Below is a small trained network, with its code and all its weights. Each question gives an input and a class and asks what happens when units are switched off, that is, made to give their printed mean instead of their output.

import numpy as np


def w(rows, s, z=0):
    codes = np.array(rows[::2]) - 128.0
    scale = np.full(codes.shape[1], s)
    scale[-1] = z or s
    return codes * scale


def f(y):
    return np.maximum(y, 0)


def log_softmax(a):
    a = a - a.max(-1, keepdims=True)
    return a - np.log(np.exp(a).sum(-1, keepdims=True))


def net(x, mask):
    res = np.array(x, float).reshape(1, 5) / 4 @ E
    y = f(res @ A[0][:, :-1].T + A[0][:, -1])
    res = res + np.where(mask, y, B[0][:, -1]) @ B[0][:, :-1]
    return log_softmax(res[-1] @ U[:, :-1].T + U[:, -1])


A, B = {}, {}
E = w([
[64,70,163],'x0',
[28,74,88],'x1',
[206,194,2],'x2',
[74,189,48],'x3',
[132,248,189],'x4',
],0.0041)
A[0] = w([
[140,129,183,236],'n0',
[181,210,149,154],'n1',
[182,101,88,165],'n2',
[156,164,134,42],'n3',
[133,149,60,234],'n4',
[123,97,124,103],'n5',
[103,73,190,110],'n6',
[139,142,106,85],'n7',
[115,139,126,74],'n8',
[171,254,157,152],'n9',
[130,118,121,2],'n10',
[94,125,189,49],'n11',
[159,132,95,42],'n12',
[92,136,138,52],'n13',
[132,149,86,135],'n14',
[78,144,141,118],'n15',
[98,106,182,83],'n16',
[124,108,165,166],'n17',
[98,182,126,151],'n18',
[57,181,105,127],'n19',
[112,128,118,202],'n20',
[25,186,145,208],'n21',
[198,137,127,177],'n22',
[67,76,220,68],'n23',
],0.013,0.0026)
B[0] = w([
[65,91,170,205],'n0',
[57,45,160,225],'n1',
[66,158,157,189],'n2',
[75,122,130,152],'n3',
[101,103,50,224],'n4',
[93,124,111,146],'n5',
[118,180,176,207],'n6',
[121,139,123,148],'n7',
[128,124,122,130],'n8',
[4,17,142,253],'n9',
[89,91,139,128],'n10',
[152,173,167,175],'n11',
[128,166,140,153],'n12',
[135,105,153,141],'n13',
[123,135,86,176],'n14',
[142,117,162,163],'n15',
[130,164,171,181],'n16',
[102,131,153,177],'n17',
[130,98,130,176],'n18',
[156,80,116,186],'n19',
[103,105,102,166],'n20',
[148,30,170,226],'n21',
[77,120,193,198],'n22',
[165,225,197,234],'n23',
],0.027,0.0054)
U = w([
[118,133,201,122],'0',
[190,173,106,39],'1',
[47,108,112,100],'2',
[70,168,87,255],'3',
[255,166,79,40],'4',
[155,41,103,230],'5',
[235,146,94,40],'6',
],0.0085,0.0051)

Each question gives the input, the list of numbers given to net, and the class t.
The units are the neurons (one row each of A and B). Each row of codes is followed by its name. A weight is (code - 128) times the scale printed after its matrix; where a second scale follows, it is the last column's (A, B and U).
mask holds one flag per neuron, in row order. A switched-off neuron (its flag False) gives its mean, the last column of its row in B, instead of its output. The means were averaged over made-up inputs and are rounded, as every weight is.
A unit's drop is (log p(t) with every unit on - log p(t) with that unit switched off) / (log p(t) with every unit on - log p(t) with every unit switched off).
The circuit of an input: a set's keep is (log p(t) with only the set's units on - log p(t) with every unit switched off) / (log p(t) with every unit on - log p(t) with every unit switched off). Starting from the 12 units with the biggest drops (on a tie, the unit counted first), units are removed one at a time, each time the one whose removal leaves the highest keep (on an exact tie, the one counted first), for as long as the keep stays at least 0.8.
units of the circuit, in order: the units of the circuit, biggest drop first
unit that matters most: the unit with the biggest drop
top k neurons: the k neurons with the biggest drops, biggest first
drop of u: that unit's drop, to one decimal
input [-8,7,-5,-2,-4], class 0: units of the circuit, in order -> n4; n9
input [0,6,7,-8,-8], class 3: units of the circuit, in order -> n9; n21; n1
input [-3,7,3,2,-3], class 3: units of the circuit, in order -> n9; n1
input [-5,4,4,3,-1], class 3: unit that matters most -> n21
input [-6,6,-4,-1,1], class 0: top 2 neurons -> n4; n9
input [1,-2,8,-7,-6], class 3: top 3 neurons -> n9; n21; n1
input [7,3,7,-8,-6], class 3: top 2 neurons -> n9; n21
input [4,8,7,-4,3], class 5: top 2 neurons -> n23; n6
input [2,3,8,-4,0], class 3: top 2 neurons -> n9; n21
input [5,-6,6,-7,4], class 2: drop of n9 -> 0.1
input [6,4,8,-2,-3], class 3: drop of n9 -> 0.3
input [-8,3,6,5,-7], class 3: drop of n9 -> 0.3
input [-5,3,6,4,-7], class 3: drop of n9 -> 0.3
input [-1,8,-8,8,3], class 0: top neuron -> n23
